Below is a small trained network, with its code and all its weights. Each question gives an input and a target symbol and asks what happens when units are switched off, that is, made to give their printed mean instead of their output.

import numpy as np


def w(rows, s, z=0):
    codes = np.array(rows[::2]) - 128.0
    scale = np.full(codes.shape[1], s)
    scale[-1] = z or s
    return codes * scale


def f(y):
    return np.maximum(y, 0)


def softmax(a):
    e = np.exp(a - a.max(-1, keepdims=True))
    return e / e.sum(-1, keepdims=True)


def log_softmax(a):
    a = a - a.max(-1, keepdims=True)
    return a - np.log(np.exp(a).sum(-1, keepdims=True))


def net(x, mask):
    ids = ['αβδθμξπσφω'.index(c) for c in x.split()]
    T = len(ids)
    res = E[ids] + P[:T]
    q, k, v = (res @ M[0].T for M in (Q, K, V))
    z = softmax(np.where(np.tri(T) > 0, q @ k.T / 4**0.5, -1e9)) @ v
    res = res + np.where(mask[0], z, O[0][:, -1]) @ O[0][:, :-1]
    y = f(res @ A[0][:, :-1].T + A[0][:, -1])
    res = res + np.where(mask[1:17], y, B[0][:, -1]) @ B[0][:, :-1]
    return log_softmax(res[-1] @ U[:, :-1].T + U[:, -1])


Q, K, V, O, A, B = {}, {}, {}, {}, {}, {}
E = w([
[126,251,152],'α',
[123,120,141],'β',
[117,112,131],'δ',
[112,109,124],'θ',
[20,188,96],'μ',
[116,116,131],'ξ',
[93,98,101],'π',
[102,38,212],'σ',
[190,93,176],'φ',
[160,143,189],'ω',
],0.018)
P = w([
[147,71,104],'0',
[1,203,232],'1',
[196,96,42],'2',
[39,180,219],'3',
[200,122,41],'4',
[63,166,199],'5',
[202,140,50],'6',
[67,167,174],'7',
[195,148,54],'8',
[71,171,159],'9',
[195,150,65],'10',
[75,171,143],'11',
],0.01)
Q[0] = w([
[190,219,38],'H1',
[131,3,165],'H1',
[145,163,105],'H1',
[185,151,229],'H1',
],0.0029)
K[0] = w([
[126,254,148],'H1',
[167,80,197],'H1',
[124,168,128],'H1',
[176,152,129],'H1',
],0.004)
V[0] = w([
[104,160,92],'H1',
[243,139,194],'H1',
[97,7,207],'H1',
[195,89,68],'H1',
],0.013)
O[0] = w([
[83,174,70,132],'H1',
[214,153,173,60],'H1',
[114,20,212,196],'H1',
[253,8,81,1],'H1',
],0.0073,0.004)
A[0] = w([
[212,105,46,195],'N1',
[119,101,102,238],'N2',
[88,107,70,97],'N3',
[79,154,137,249],'N4',
[112,140,87,72],'N5',
[168,131,192,29],'N6',
[158,223,147,114],'N7',
[145,47,162,65],'N8',
[15,154,184,149],'N9',
[133,88,159,255],'N10',
[118,128,198,86],'N11',
[206,160,51,149],'N12',
[85,210,108,36],'N13',
[72,200,130,39],'N14',
[215,63,24,79],'N15',
[128,3,100,149],'N16',
],0.013,0.0067)
B[0] = w([
[191,2,124,151],'N1',
[114,173,201,164],'N2',
[100,174,93,154],'N3',
[171,208,113,218],'N4',
[114,141,53,141],'N5',
[84,168,72,146],'N6',
[83,115,76,167],'N7',
[173,180,99,154],'N8',
[197,108,105,250],'N9',
[98,137,176,183],'N10',
[132,84,99,162],'N11',
[175,75,3,147],'N12',
[160,87,181,183],'N13',
[94,65,186,189],'N14',
[68,69,79,143],'N15',
[87,158,112,164],'N16',
],0.01,0.018)
U = w([
[223,145,180,146],'α',
[87,176,164,255],'β',
[121,248,77,167],'δ',
[108,97,114,65],'θ',
[121,99,116,59],'μ',
[56,114,90,77],'ξ',
[102,93,124,73],'π',
[155,48,92,138],'σ',
[175,140,29,61],'φ',
[97,90,117,80],'ω',
],0.011,0.007)

Each question gives the input, a string of symbols that net reads in full, and the target symbol t.
The units are the heads (4 rows each of Q, K, V and O) and the neurons (one row each of A and B). Each row of codes is followed by its name. A weight is (code - 128) times the scale printed after its matrix; where a second scale follows, it is the last column's (O, A, B and U).
mask holds one flag per unit, heads first, then neurons. A switched-off unit (its flag False) gives its mean, the last column of its rows in O or B, instead of its output. The means were averaged over made-up inputs and are rounded, as every weight is.
A unit's drop is (log p(t) with every unit on - log p(t) with that unit switched off) / (log p(t) with every unit on - log p(t) with every unit switched off).
The circuit of an input: a set's keep is (log p(t) with only the set's units on - log p(t) with every unit switched off) / (log p(t) with every unit on - log p(t) with every unit switched off). Starting from the 12 units with the biggest drops (on a tie, the unit counted first), units are removed one at a time, each time the one whose removal leaves the highest keep (on an exact tie, the one counted first), for as long as the keep stays at least 0.8.
units of the circuit, in order: the units of the circuit, biggest drop first
most important unit: the unit with the biggest drop
k most important neurons: the k neurons with the biggest drops, biggest first
input ω μ ξ, target δ: units of the circuit, in order	H1, N14, N1
input φ α θ π δ θ σ μ ω μ ξ, target δ: units of the circuit, in order	N9, N14
input σ δ π θ ω π δ, target β: units of the circuit, in order	N9, H1, N12
input π π θ ω ξ α ω, target φ: units of the circuit, in order	H1, N12
input θ μ π δ ω π θ, target δ: units of the circuit, in order	N14, N9
input ω π μ θ ω δ φ ω π φ, target β: units of the circuit, in order	N9, N1
input θ ω β σ φ μ ω μ μ θ β, target δ: 2 most important neurons	N14, N1
input φ θ φ φ δ, target σ: units of the circuit, in order	H1, N1
input α δ π π ξ μ φ π θ μ θ, target δ: units of the circuit, in order	N9, N14
input π α δ π ω ω ω, target φ: units of the circuit, in order	H1, N12, N7
input π ξ δ ω π δ ω θ, target α: most important unit	N7
input θ π π φ ξ β, target α: 2 most important neurons	N7, N9
input δ φ α θ π δ φ ω δ, target σ: units of the circuit, in order	H1, N1, N4
input π π β θ, target α: most important unit	N9
input π σ δ β σ θ δ π π, target β: 3 most important neurons	N9, N2, N12
input θ ω σ π φ α π π ξ π φ π, target δ: 2 most important neurons	N14, N13
input σ σ π ξ π μ δ, target δ: 2 most important neurons	N14, N13
input π δ δ μ, target α: 4 most important neurons	N9, N13, N4, N14
input θ π ω μ π β π σ, target α: 3 most important neurons	N9, N8, N7
input ξ δ α ξ ω ω φ ω, target δ: 4 most important neurons	N13, N6, N14, N1
